The symbols move the nodes like this.
Z477: !>Z194, *>Z738, ^>Z536, &>Z305, §>Z15, +>Z878, %>Z143
Z175: !>Z775, *>Z536, ^>Z738, &>Z552, §>Z393, +>Z125, %>Z836
Z728: !>Z415, *>Z397, ^>Z502, &>Z581, §>Z628, +>Z630, %>Z645
Z899: !>Z689, *>Z898, ^>Z422, &>Z630, §>Z412, +>Z581, %>Z693
Z773: !>Z338, *>Z395, ^>Z51, &>Z568, §>Z341, +>Z79, %>Z29
Z36: !>Z404, *>Z258, ^>Z500, &>Z878, §>Z729, +>Z305, %>Z867
Z381: !>Z143, *>none, ^>Z83, &>Z894, §>Z303, +>Z479, %>Z194
Z627: !>Z616, *>Z726, ^>Z211, &>Z118, §>Z682, +>Z298, %>Z846
Z898: !>Z367, *>Z899, ^>Z42, &>Z992, §>Z245, +>Z757, %>Z394
Z47: !>Z955, *>Z15, ^>Z393, &>Z144, §>Z738, +>Z569, %>Z862
Z804: !>Z878, *>Z967, ^>Z628, &>Z404, §>Z502, +>Z194, %>Z479
Z512: !>Z568, *>Z424, ^>Z600, &>Z338, §>Z356, +>Z327, %>Z570
Z693: !>Z185, *>Z394, ^>Z327, &>Z877, §>Z460, +>Z600, %>Z899
Z552: !>Z245, *>Z626, ^>Z846, &>Z175, §>Z367, +>Z794, %>Z211
Z794: !>Z818, *>Z500, ^>Z258, &>Z125, §>Z324, +>Z552, %>Z115
Z115: !>Z17, *>Z14, ^>Z298, &>Z193, §>Z183, +>Z211, %>Z794
Z341: !>Z479, *>Z510, ^>Z990, &>Z867, §>Z773, +>Z143, %>Z878
Z121: !>Z877, *>Z582, ^>Z79, &>Z185, §>Z370, +>Z51, %>Z791
Z510: !>Z519, *>Z341, ^>Z193, &>Z298, §>Z395, +>Z118, %>Z291
Z629: !>Z15, *>Z955, ^>Z630, &>Z422, §>Z194, +>Z502, %>Z303
Z335: !>Z422, *>Z144, ^>Z689, &>Z15, §>Z305, +>Z729, %>Z780
Z797: !>Z258, *>Z404, ^>Z818, &>Z967, §>Z954, +>Z204, %>Z580
Z580: !>Z298, *>Z356, ^>Z17, &>Z519, §>Z424, +>Z616, %>Z797
Z298: !>Z580, *>Z867, ^>Z115, &>Z510, §>Z449, +>Z627, %>Z258
Z569: !>Z228, *>Z29, ^>Z345, &>Z890, §>Z291, +>Z47, %>Z395
Z370: !>Z83, *>Z836, ^>Z143, &>Z577, §>Z121, +>Z990, %>Z536
Z111: !>Z125, *>Z628, ^>Z967, &>Z818, §>Z397, +>Z775, %>Z852
Z211: !>Z57, *>Z577, ^>Z627, &>Z836, §>Z658, +>Z115, %>Z552
Z460: !>Z577, *>Z57, ^>Z894, &>Z83, §>Z693, +>Z789, %>Z412
Z57: !>Z211, *>Z460, ^>Z616, &>Z817, §>Z394, +>Z17, %>Z245
Z204: !>Z846, *>Z999, ^>Z245, &>Z524, §>Z42, +>Z797, %>Z616
Z394: !>Z658, *>Z693, ^>Z73, &>Z481, §>Z57, +>Z985, %>Z898
Z449: !>Z424, *>Z568, ^>Z183, &>Z395, §>Z298, +>Z682, %>Z890
Z689: !>Z899, *>Z367, ^>Z335, &>Z791, §>Z626, +>Z437, %>Z185
Z437: !>Z581, *>Z324, ^>Z729, &>Z415, §>Z500, +>Z689, %>Z754
Z227: !>Z628, *>Z125, ^>Z878, &>Z500, §>Z415, +>Z536, %>Z990
Z303: !>Z79, *>Z30, ^>Z877, &>Z327, §>Z381, +>Z338, %>Z629
Z780: !>Z327, *>Z682, ^>Z185, &>Z79, §>Z726, +>Z568, %>Z335
Z69: !>Z536, *>Z775, ^>Z194, &>Z412, §>Z630, +>Z628, %>Z83
Z29: !>Z502, *>Z569, ^>Z415, &>Z729, §>Z878, +>Z15, %>Z773
Z258: !>Z797, *>Z36, ^>Z794, &>Z291, §>Z890, +>Z846, %>Z298
Z570: !>Z729, *>Z954, ^>Z581, &>Z502, §>Z404, +>Z422, %>Z512
Z412: !>Z626, *>Z245, ^>Z999, &>Z69, §>Z899, +>Z537, %>Z460
Z600: !>Z754, *>Z985, ^>Z512, &>Z645, §>Z789, +>Z693, %>Z581
Z415: !>Z728, *>Z345, ^>Z29, &>Z437, §>Z227, +>Z791, %>Z51
Z626: !>Z412, *>Z552, ^>Z305, &>Z536, §>Z689, +>Z500, %>Z577
Z890: !>Z954, *>Z729, ^>Z324, &>Z569, §>Z258, +>Z144, %>Z449
Z867: !>Z356, *>Z298, ^>Z14, &>Z341, §>Z568, +>Z726, %>Z36
Z955: !>Z47, *>Z629, ^>Z992, &>Z42, §>Z524, +>Z228, %>Z30
Z324: !>Z757, *>Z437, ^>Z890, &>Z345, §>Z794, +>Z367, %>Z183
Z645: !>Z51, *>Z957, ^>Z338, &>Z600, §>Z400, +>Z877, %>Z728
Z537: !>Z500, *>Z818, ^>Z404, &>Z628, §>Z581, +>Z412, %>Z789
Z125: !>Z111, *>Z227, ^>Z291, &>Z794, §>Z345, +>Z175, %>Z193
Z757: !>Z324, *>Z581, ^>Z954, &>Z397, §>Z818, +>Z898, %>Z985
Z327: !>Z780, *>Z73, ^>Z693, &>Z303, §>Z894, +>Z512, %>Z422
Z400: !>Z990, *>Z852, ^>Z479, &>Z789, §>Z645, +>Z83, %>Z628
Z954: !>Z890, *>Z570, ^>Z757, &>Z228, §>Z797, +>Z42, %>Z424
Z775: !>Z175, *>Z69, ^>Z524, &>Z245, §>Z992, +>Z111, %>Z817
Z976: !>Z957, *>Z51, ^>Z395, &>Z183, §>Z193, +>Z582, %>Z345
Z183: !>Z985, *>Z754, ^>Z449, &>Z976, §>Z115, +>Z658, %>Z324
Z628: !>Z227, *>Z111, ^>Z804, &>Z537, §>Z728, +>Z69, %>Z400
Z245: !>Z552, *>Z412, ^>Z204, &>Z775, §>Z898, +>Z818, %>Z57
Z568: !>Z512, *>Z449, ^>Z754, &>Z773, §>Z867, +>Z780, %>Z729
Z367: !>Z898, *>Z689, ^>Z144, &>Z393, §>Z552, +>Z324, %>Z658
Z118: !>none, *>Z143, ^>Z836, &>Z627, §>Z862, +>Z510, %>Z738
Z73: !>Z682, *>Z327, ^>Z394, &>Z30, §>Z616, +>Z424, %>Z42
Z536: !>Z69, *>Z175, ^>Z477, &>Z626, §>Z791, +>Z227, %>Z370
Z17: !>Z115, *>Z789, ^>Z580, &>Z852, §>Z985, +>Z57, %>Z818
Z51: !>Z645, *>Z976, ^>Z773, &>Z754, §>Z990, +>Z121, %>Z415
Z345: !>Z397, *>Z415, ^>Z569, &>Z324, §>Z125, +>Z393, %>Z976
Z817: !>Z836, *>Z83, ^>none, &>Z57, §>Z481, +>Z852, %>Z775
Z957: !>Z976, *>Z645, ^>Z188, &>Z985, §>Z852, +>Z481, %>Z397
Z616: !>Z627, *>Z894, ^>Z57, &>none, §>Z73, +>Z580, %>Z204
Z291: !>Z967, *>Z878, ^>Z125, &>Z258, §>Z569, +>Z738, %>Z510
Z356: !>Z867, *>Z580, ^>Z789, &>Z479, §>Z512, +>Z894, %>Z404
Z582: !>Z481, *>Z121, ^>Z862, &>Z658, §>Z836, +>Z976, %>Z393
Z305: !>Z999, *>Z846, ^>Z626, &>Z477, §>Z335, +>Z36, %>Z726
Z862: !>Z30, *>Z79, ^>Z582, &>Z682, §>Z118, +>Z395, %>Z47
Z726: !>Z894, *>Z627, ^>Z577, &>Z143, §>Z780, +>Z867, %>Z305
Z14: !>Z789, *>Z115, ^>Z867, &>Z990, §>Z754, +>Z577, %>Z500
Z577: !>Z460, *>Z211, ^>Z726, &>Z370, §>Z185, +>Z14, %>Z626
Z630: !>Z791, *>Z992, ^>Z629, &>Z899, §>Z69, +>Z728, %>Z877
Z79: !>Z303, *>Z862, ^>Z121, &>Z780, §>Z143, +>Z773, %>Z15
Z30: !>Z862, *>Z303, ^>Z481, &>Z73, §>none, +>Z188, %>Z955
Z193: !>Z852, *>Z990, ^>Z510, &>Z115, §>Z976, +>Z836, %>Z125
Z338: !>Z773, *>Z188, ^>Z645, &>Z512, §>Z479, +>Z303, %>Z502
Z404: !>Z36, *>Z797, ^>Z537, &>Z804, §>Z570, +>Z999, %>Z356
Z42: !>Z144, *>Z422, ^>Z898, &>Z955, §>Z204, +>Z954, %>Z73
Z144: !>Z42, *>Z335, ^>Z367, &>Z47, §>Z846, +>Z890, %>Z682
Z967: !>Z291, *>Z804, ^>Z111, &>Z797, §>Z228, +>Z524, %>Z519
Z143: !>Z381, *>Z118, ^>Z370, &>Z726, §>Z79, +>Z341, %>Z477
Z581: !>Z437, *>Z757, ^>Z570, &>Z728, §>Z537, +>Z899, %>Z600
Z194: !>Z477, *>Z524, ^>Z69, &>Z999, §>Z629, +>Z804, %>Z381
Z894: !>Z726, *>Z616, ^>Z460, &>Z381, §>Z327, +>Z356, %>Z999
Z836: !>Z817, *>Z370, ^>Z118, &>Z211, §>Z582, +>Z193, %>Z175
Z422: !>Z335, *>Z42, ^>Z899, &>Z629, §>Z999, +>Z570, %>Z327
Z479: !>Z341, *>Z519, ^>Z400, &>Z356, §>Z338, +>Z381, %>Z804
Z83: !>Z370, *>Z817, ^>Z381, &>Z460, §>Z877, +>Z400, %>Z69
Z985: !>Z183, *>Z600, ^>Z424, &>Z957, §>Z17, +>Z394, %>Z757
Z395: !>Z188, *>Z773, ^>Z976, &>Z449, §>Z510, +>Z862, %>Z569
Z789: !>Z14, *>Z17, ^>Z356, &>Z400, §>Z600, +>Z460, %>Z537
Z992: !>Z393, *>Z630, ^>Z955, &>Z898, §>Z775, +>Z397, %>Z481
Z519: !>Z510, *>Z479, ^>Z852, &>Z580, §>Z188, +>none, %>Z967
Z15: !>Z629, *>Z47, ^>Z791, &>Z335, §>Z477, +>Z29, %>Z79
Z228: !>Z569, *>Z502, ^>Z397, &>Z954, §>Z967, +>Z955, %>Z188
Z754: !>Z600, *>Z183, ^>Z568, &>Z51, §>Z14, +>Z185, %>Z437
Z877: !>Z121, *>Z481, ^>Z303, &>Z693, §>Z83, +>Z645, %>Z630
Z818: !>Z794, *>Z537, ^>Z797, &>Z111, §>Z757, +>Z245, %>Z17
Z481: !>Z582, *>Z877, ^>Z30, &>Z394, §>Z817, +>Z957, %>Z992
Z502: !>Z29, *>Z228, ^>Z728, &>Z570, §>Z804, +>Z629, %>Z338
Z990: !>Z400, *>Z193, ^>Z341, &>Z14, §>Z51, +>Z370, %>Z227
Z999: !>Z305, *>Z204, ^>Z412, &>Z194, §>Z422, +>Z404, %>Z894
Z185: !>Z693, *>Z658, ^>Z780, &>Z121, §>Z577, +>Z754, %>Z689
Z738: !>Z524, *>Z477, ^>Z175, &>Z846, §>Z47, +>Z291, %>Z118
Z846: !>Z204, *>Z305, ^>Z552, &>Z738, §>Z144, +>Z258, %>Z627
Z682: !>Z73, *>Z780, ^>Z658, &>Z862, §>Z627, +>Z449, %>Z144
Z658: !>Z394, *>Z185, ^>Z682, &>Z582, §>Z211, +>Z183, %>Z367
Z878: !>Z804, *>Z291, ^>Z227, &>Z36, §>Z29, +>Z477, %>Z341
Z524: !>Z738, *>Z194, ^>Z775, &>Z204, §>Z955, +>Z967, %>none
Z852: !>Z193, *>Z400, ^>Z519, &>Z17, §>Z957, +>Z817, %>Z111
Z188: !>Z395, *>Z338, ^>Z957, &>Z424, §>Z519, +>Z30, %>Z228
Z791: !>Z630, *>Z393, ^>Z15, &>Z689, §>Z536, +>Z415, %>Z121
Z424: !>Z449, *>Z512, ^>Z985, &>Z188, §>Z580, +>Z73, %>Z954
Z500: !>Z537, *>Z794, ^>Z36, &>Z227, §>Z437, +>Z626, %>Z14
Z393: !>Z992, *>Z791, ^>Z47, &>Z367, §>Z175, +>Z345, %>Z582
Z729: !>Z570, *>Z890, ^>Z437, &>Z29, §>Z36, +>Z335, %>Z568
Z397: !>Z345, *>Z728, ^>Z228, &>Z757, §>Z111, +>Z992, %>Z957

The rows follow the links: the fewer symbols apart two nodes are, the more alike their rows tend to be.

Each row is also shifted at random along 6 hidden directions that mean nothing.

Some nodes, each with a row of numbers:
Z245
 -49    -4    13    -1    19     6     7     5    -1     7   -21     6    23    18    -2   -16     8    10    15    -9     3    37    10    20     0     5   -12    -2   -31    12    -8   -13     8    -1     8     1   -10    -4   -14    -8    10     0    -5     5    -2   -11     7    -6    -6    -8   -21     6     6    -3   -10    10     9   -11     5
Z193
 -15    -1     5    29    31   -25   -12    -4    39   -12   -48     8     9    46    -6    15    34    32   -28   -16   -17    12   -10    34     5    -8    27   -53   -25   -21    41   -53    -2    31    -5   -27   -35    14     9   -31   -47    20    -6   -25    16    -7    26   -40    35   -68   -53   -22    -8     8   -35    56   -26   -21   -92
Z985
 -48   -28   -20   -12     7     1    23    69   -26     5    -1    29   -44    27    20   -47    27   -25    54    34   -52    14    -3    11    43    26    -4    55    -5   -47    10    -7    38    27   -13     2   -29    14     2    -9   -18   -27    16   -12    50    46   -17     0   -37   -60   -29     7   -37   -11    20    62    -9    -5   -55
Z846
  25    10    16    21    -6    -2    -1   -44    14    -4     4    -8    31   -31   -12    24   -23    10   -22   -16    11     4    15    -4   -12     3    17   -26    -2    26   -11    -6    -7    -4   -12    -5    29    -7    21   -12     7    13   -26    27   -33   -29    20    19    33    12     3    -1    22    10     1     1    19     5    36
Z395
 -15    -2    -6    19   -19     8    10    14     8     4    57   -10   -45   -31    34    34    -2   -36     6    12   -25   -20   -12   -27    20     5     6     7    36    -4   -19     8    16    33   -15    10    42    -2   -12     0     0    -9    -8     3    26    27   -16    15   -38   -14    20     4   -20    -9   -20    -9   -15     6     4
Z481
  95    -3    -7    13   -18    25     3    39    -4     8    22    13   -31    -7    27   -11    16   -27    26    22   -18    17   -14    -8    38     9   -28    31    10   -21   -13    -9    48    15   -16    18     9    -9   -31    -6    -2   -23    13     6    37    38   -19    25   -77    -9     0   -14   -18    -4    -2    22   -22   -10     7
Z582
 -10     5    10    26    28     7   -16    21    27    15    17     8     4    20    27    22     0   -10   -13   -13    10    11   -23    16    16   -18   -17   -19    18     2   -25     2    13    50   -14     8    27   -19   -27     7    -5    23     4    -6    22    -1   -11   -19   -54   -19     5   -30   -18     3   -33    12   -32   -13   -10
Z502
 -13   -16     9   -52   -10   -19    14   -22   -33    -9   -51   -13    26    28   -53   -20   -25    -4   -29   -25    19   -37    36    -9   -24   -18   -15    16    18     1     1    63   -52   -56    26   -25   -39    14    17    25     2   -11     7     4   -17   -20    -4    -8    94    33    17    -2    27    -7    48   -69    47     9    11
Z682
  32     4     1   -11    33   -48     7   -20     1   -10   -19     2    31    -2   -25    13   -34     2    -7   -42    13   -14     2    -1    -2   -10    23     7    27    22    -9    63   -60   -12    17   -16   -44    15    13    23     2     4     2    10   -24   -49    24   -42    84    10    21    -6   -11   -10    22    -8    12    18   -37
Z51
 -45    11     3   -56    27   -30     5    27   -13     3    14   -16    20    30     8   -29   -20   -14     8   -23    15   -42    -9    18     6   -40   -20    36    32    -8     5    78   -30   -10    40    14   -57     3   -23    17    -5   -15    19   -14   -21   -12   -17   -69    27    27    25     8   -22   -26    25   -74    -3    -7   -23
Z728
 -15    21   -10   -21     0     6    -2     2     6    10    40    -6   -21    -8    25    -9    -7   -23     4     4    28   -20    12    -3   -12   -30   -18     9    45    10    -6    21     9   -10     9    19    21   -18   -49    30    14   -28    21   -21    -9     8   -33     3   -21    25    20     6    -2    -5   -10   -73    -6    -8    29
Z118
  34   -29    19   -48   -34    -8    30    25   -48     8    -9   -18   -19    23    -4   -38    12    -7    33    16   -38   -12   -26   -12    26    28   -35    70   -28   -31    -4    22    19     8    10     2   -51    28    21   -36   -11    -8   -29    41    28    35    13   -13   -16   -11     7    20   -19   -25    40    35     9     2   -28
Z862
  41    -5    13   -18   -21    -9    15    -6   -14    -5     8   -12    10    -6   -14    -2   -23   -21   -11   -18    -4   -23    -3   -19    12    -1   -20    38    23     2   -28    51   -16   -13    12     4    -9    10    -2     4    -1    -4    -5    31     2   -11     5    -5    19    18    26    -6    -7   -12    35   -27    21    16    12
Z185
 -40   -18    10    45     7    19   -39     9    26   -21   -55    38    39    33   -44    -2     8    18   -35     4    -3    43   -10    26    15     6    -7   -53   -38   -31    13   -59     8    -7   -43    -5    -4     7    62   -22   -50    51    12    -4    20   -23    15    20     3   -34   -37   -54    37    39     6   111     8   -12   -24
Z629
-161    -7   -11   -29    -6   -16    43     6   -21    28   -11    -9   -29     0    16    21    15   -20    18    25     6     0    -8   -29    -2     7     1    25    24    -2    -3    30    10    16    10    -7   -20     9   -17     3    15   -28     8    12    25    18   -26   -31     9   -11    18    13   -24   -17     1   -27    -4    12   -42
Z194
 -92     0    27    -7   -11    21    16   -14   -15    20     8   -39    13    21    -7    13   -14    10   -20   -25    39    -2    -3    -2   -28    -8   -34     2    -2    25   -34    45   -17   -11    27    -4    18   -25   -31    19    43    18   -13    15   -19     9   -10   -12   -18    54    43    25    20   -18   -15   -66    -6    -6    54
Z121
 -12   -21     5   -31    54   -19    19    81   -11    41   -22     3    -4    91    20   -21    30     2    36    27   -13    10   -57    43    23     0   -42    14   -14   -30    19    20    18    51    11    -2   -87     5     0   -13   -24    14    22   -26    47    29   -25   -84   -40   -48     1    -2   -53   -21   -12    51   -36   -10  -106
Z29
  87    18    -2    -5    -6     9     0    -9     7    20    58   -26   -27   -21    31    30   -23   -20    -2    10    16   -30   -10   -10   -13    -7    -2   -13    47    31   -15    30    -4    10    -8    19    45   -25   -14    17    25     2     1    -8   -30     4   -33    10   -34    39    51    26    -5    -8   -17   -77     0     3    48
Z804
 -41    27   -39    20   -39    -9    21   -52    21    -8    10    -6   -48   -76    28    41    37    -6    10    38   -23    -5    16   -54   -19    18    60   -18     8     0    49   -60    26    12   -10     4    18    19   -13   -17     1   -44    -9     1    15    17     5    38    30   -23   -26    10     4    17   -18     2    -7    21   -23
Z400
   0    42   -12    -6    -2   -27    -9   -32    16   -26   -15    -2    19   -11    -7     1    11    21   -14   -27    11   -15    18     4   -13   -34    27   -11     8     3    29    -4   -31   -25    31     1   -42    16   -41    17     0   -25     7   -25   -20   -23    14   -31    74     7   -26    -6     6     6    -4   -41   -16     3   -30
Z83
 -68    27    13    39   -14    11   -25   -34    36   -17    -8     7    25    -1   -14    24     5    16   -47   -31    37    18     1     1   -17   -30    -5   -43   -18     9   -11   -36    -3   -17    -3    -4    19    -8   -35     8    16    19     2    -8    -3   -18    15     8     4    24   -18   -28    42    17   -27    -6   -25    -1    33
Z79
  23    26   -12   -31    18   -43    11   -34     7     1    11   -14    17   -16     2    33   -23    -1   -16   -22    30   -34   -23   -17   -11   -30    27    10    55    25    -6    62   -53   -12    27    -3   -46     5   -19    34    13    -6    21     4   -21   -34     0   -59    74    33    35    -2   -25   -14     7   -61    -5    30   -26
Z370
  -7    74   -17    13   -53   -11   -19   -69    39   -27    76   -11     0  -101    43    29    -9   -20    -6   -15    19   -29     5   -37   -13   -33    25    -7    27    32     1   -27    21   -15     4    46    39     1   -54     3    17   -42     0     6   -40   -13    12    27     1    63     2    -6    11    13    -5   -70   -21    10    61
Z175
 -60    24    13     7    21   -13    -7   -31    36    15    10   -12    19    -4    19    24     2     8   -18   -21    27    -5     6    12    -9   -23     2   -19     7    14    -5    -7     2    26    10     7     2    -3   -39    -6     6     4    -9     6   -10   -23     8   -31     4    -5   -12    -3    -4     6   -25   -39    -1   -17   -15
Z898
  -2   -20    23     7     1    31   -16    12    -7    -9   -28    23    43    25   -42   -34   -26     1   -25   -18    18    25    21    23     9    -5   -43     5   -16     6   -40    10     4   -36   -15     2    27   -16    11    10     4    26     0    12     0   -25    -3    31   -21    19     2   -25    35     9    21     2    30   -18    51
Z693
-150    21   -17    38     9    -6   -14   -26    22   -23   -40    31    25    -7   -30    17     7    11   -32   -17    11    24    18     6    -1   -15    28   -36     1   -10    15   -38   -17    -7   -13    -9   -13    15     1    18   -20     9    20   -11    15   -39    23     8    60   -18   -34   -44    20    26    -1    43    -6     8   -43
Z791
  77    26     1    35    38     0   -35   -28    49    11    -8    11    26     9     0    53     1    16   -45    -7    47    15   -13    21   -22   -21    15   -75    12    17     4   -28    -3    31   -24    11    34   -19    -7    13    -3    34    20   -23   -10   -44   -12   -14    -8     3    -5   -34    19    29   -39    -8   -19    -9    -9
Z726
 -20    18   -18   -41   -15   -22    22     4   -29    16    43   -18   -29   -30    30   -10    -2   -10    56    20   -17   -25   -29   -28     0     9     6    63     7    14    10    35    -6     4    29    19   -38    19    -1    -3    19   -35   -12    19   -16    17     9   -21    -1    20    29    38   -38   -23    16   -13   -10    21    -5
Z415
  56    19   -24    -3   -25   -20   -11   -23    26   -22    13     9   -11   -42    12     5    12   -17     3    31    -2   -20    12   -19    -6   -10    20   -27    23   -10    38   -39    23    10   -18    20     5    14     4    -9   -29   -30    20   -11     4   -25    -2    11    25    -6   -21   -13     4    23    22   -23    21    -2   -26
Z412
  18    13     0   -34    14    10    -3    11   -19    18    25   -11    10     4    18   -33    -2     5    33    11    23     8    -1    11    -3    -6   -21    32   -16    24   -19    13     6   -17    18    16    -1   -13   -26     9    32   -18     2    -7   -25     6   -12   -10   -38    48    16    21    -4   -13     7   -32    -3    -6    44
Z568
  20   -59    37    24    -6    50   -45    37   -27   -18   -76    20    44    82   -92   -32   -31    19   -49    -4   -20    14   -18    35     2    21   -48   -35   -53   -38   -12   -13   -20   -34   -36   -39    16    -5   110   -13   -39    86    -7    10    18    -2    -7    37   -17     3    -4   -39    58    21    14    97    22    -7    29
Z894
  64    24   -13     1   -14    -6     5   -38   -13   -16   -14     5    18   -28   -24    -9   -13    10    -1   -13     7    -4     2   -15   -14    -3    23    17   -14    14     6     6   -28   -43    18   -12   -28    12    10    12    21   -11     0    13   -25   -19    24    -7    59    44     2     3     9     3    15     7    -5    26     6
Z817
 115    46   -25    18   -18   -35    -3   -55    24   -33   -21    17    20   -47    -8    12    30    17   -11   -22     6    11    22   -16    -4   -14    47   -15   -10    -5    31   -51    -5   -20     3    10   -31    33   -32    -8   -18   -32    -2     6     5   -35    41     4    86   -11   -51   -23     6    22    13    19    -6     1   -37
Z867
  40    -2    -4    29   -47    26   -29   -25     8   -22     7     1   -19   -27   -11    11    -3     6    -6    21   -38     1   -13   -13    -2    31    16   -26   -21   -10    23   -63    13   -14   -32    -9    39     7    53   -30   -19    24   -20     7     2    10    10    56   -11    -1   -19    -4    30    19    -3    54     0     9    26

From each start, follow one symbol. Which node do you reach?
Answer with the node's name.
   7     9   -13    19   -45    13    -3   -28     6   -14     2    -6   -29   -27    -6    16    14     2   -19    15   -14    -4     0   -25   -10     6    18   -23   -10   -16    16   -44    14    -9    -4   -14    12     8     1    -4     0    -1   -17    -1    10    26     2    32    -5     5    -8     4    14     3   -15    15   -27    13     1
!: Z341
-107    25   -25   -37   -14   -28    19     2    -2     2    47     3    -8   -65    51   -14    -9   -39    55    17   -12   -21    10   -26    21     7    11    66    41     9    -4    23    27    10     1    40   -16    18   -36    -7   -10   -55     9    13    -6   -18     5     4    11    -4     1    17   -49    -9    49   -46    31     6    -1
§: Z552
  87    -1    21    -9    53   -10     1    49     3    33    10   -14     3    64    28     2    18    18    14   -12     8    10   -42    45    12   -15   -30     4   -16    -3   -12    25     9    43    27    14   -34   -16   -32   -12     3    22    -3   -12    -2    19    -7   -74   -60   -12    12    12   -33   -30   -35    10   -38   -19   -39
*: Z370
   4     8   -12    21    50   -26    -2    12    18    -4   -34    12     7    28     3    -2    22    24     5   -25   -11    25     6    35     1   -13    37   -19   -17    -4    26   -12   -22     9    13   -15   -48     4   -17     5   -13    -4     2   -37     1    -7    21   -47    40   -48   -39    -4   -17    -1   -29    37   -25    -1   -73
%: Z818
 -20    -6    -9   -19    -3    -8     1    15     4    -4    33     9   -12   -32    27   -28    -6   -19    27    24   -20   -10    21     0    14    11     1    27    18    -8    -1     2    21    11    -9    21     7     6     5   -13   -15   -27     0    -5    -9    -2    -4    22    -7   -14    -9     7   -18    -1    30    -9    35    -7     8
%: Z183
  51    27   -24   -44    -8   -17    -2   -20   -13   -17    41     4    21   -55     3   -33   -38   -17    22    -8    26   -29    34   -10    -6   -35    11    39    48    32    -1    43   -29   -55    20    25     0     0   -33    35    24   -55    26   -18   -55   -35    -4     9    48    62    21    15     5    -5    46  -103    39    13    52
%: Z600
 -43   -33     7   -71   -11   -10    41    53   -52    37    28   -31   -49    14    38   -15     7   -29    60    60   -13   -25   -28   -24    13    27   -40    69    25   -17    -7    57    34    24    12    10   -30     8     6    -9     9   -28    10    19    23    40   -39   -29   -43    -1    39    35   -49   -31    27   -25     9     5   -25
§: Z477
  -4   -42    31   -68    27   -18    30    32   -49    29   -45   -36    13    88   -20   -25     1    19     9     8     1   -11   -28    26    -9    18   -46    25   -32    -6     6    58   -13     4    42   -23   -68     1    28   -29    -3    23   -11     8     3    13    -8   -64     8    -3    21    34   -18   -30     7     0     9    -9   -43
!: Z194
  51   -27     3   -27     3    30    -9    45   -30     8   -22    27    11    37   -22   -49    -3     6    28    38     4    26    -7    26    18    16   -47    20   -36   -20    -8    -7    32   -16    -6     6    -8    -4    25   -10    -2     9    16     5    17     3   -21    15   -50     5    -1    -7    10     2    30    43    18   -15     6
^: Z422
  90    17   -23   -46   -21   -13     4    22   -30    -9    12    14    -8    -6     7   -46    -1   -24    28    10    -4   -28     2    -6     7   -18    -8    51    22   -19    18    34     2   -28    26    18   -40    20   -20    13    -4   -43    24   -17     4    10    -9   -15    18    25     3     8   -17   -11    36   -32     0     7   -14
!: Z51
-109    14   -18     5     6   -12   -11     7    11   -12    11    13    -6   -15     4    -7    -4    -8     7     8   -10    -8    -7    11    11    -4    19    -3    23   -15    17    -7    -4    -1   -11    13    -3     7     5     5   -20   -12    19   -18     0   -13     0    -6    13    -7    -9    -8   -12    13     8    -2    -3     0   -21
%: Z437
 113    29    -9    -4    26    -5    -6   -10    23    14    14   -17    -4     5    30    13    13    19     2     3    28     3    -6    17   -25   -27    16   -33     1    20    17    -8    -2     3    23     3     6   -18   -38    14    21    -8    15   -41   -25    -2    -5   -27   -11    19     3    16     1    -1   -39   -48   -33    -8    -8
!: Z227
   7   -24    -9   -44   -28   -10    22    17   -29    -4    23    -6   -25   -30     8   -31   -25   -21    43    21   -30   -32    15   -22    12    13    -5    57    24   -10    -6    46    -3   -13     3    10   -10    19    26    -7   -16   -39   -11    26    -8    15    -9    22    13     1    10    29   -20    -4    47   -24    46     3    12
*: Z729
   2    25     4    17    -3    -4    -8   -20    31    -1    26     0    20   -27    14    18    -6   -27   -22   -10    27    -5    12    -4    -2   -22    -7   -16    34    14   -26     4    15    17   -14    26    44   -10   -27     4     1    -3     3    11    -9   -29    -1    11   -15    17     7   -18    12    15    -6   -47    13   -16    31
^: Z47
 152    10   -16   -20    25   -52    16   -41     9   -14   -47     0    32     8   -32    17   -19    10   -23   -39    28   -12    38   -10   -41   -27    49   -18    32    20    16    50   -78   -26    26   -21   -52    20    -9    35     4   -22    12    -7   -29   -58    20   -38   135     2     4     4    -3     5    16   -65    36    22   -45
^: Z397
  34    -5    22   -15    25     0     0     9    -9    17   -45    -6    33    58   -15   -19     4    29   -19   -11    31    12   -10    29   -18   -16   -36   -12   -39    -2     3    14    -5   -13    27   -13   -29   -11   -10     0     2    21     4    -9    -5    -5    -1   -34    -2     5    -3     0    16     1    -7    -8    -8   -20    -6
§: Z630
  22    -3    10   -40     0    -4     3    -9   -21    -1     0   -20    13     2   -12   -20   -16    13     5    -4     2   -29     9     1   -19    -2    -8    22    -7    14     5    34   -24   -30    19    -4   -14     4    30    -2     6     4   -17    12   -50    -9     3    -8    30    33    20    26     6    -8    23   -27    33     5    27
!: Z404
 -50   -37    12   -13   -11    30     3    56   -25     9   -12    -2   -20    66   -19   -18    -2    -9    -7     9   -15    -8   -16     0    13     4   -45    19    -7   -31   -18    31     6     0     3   -26     4   -15    14    15     8    28     8    -1    31    50   -31     3   -49     2    29     4     8   -19     2    21   -13     2    10
*: Z188
  15    30   -29     6    11     2    -7    16     2    24    43     5   -24   -18    43     0    20     0    37    13     3    14   -20     4     4    -7    11    17    -1    20     6   -17    19    12    15    19   -13    -9   -40     2    25   -22    10   -18    -6    15    -1   -18   -46     7     7    15   -23    -9   -27     0   -48     4    -2
%: Z412
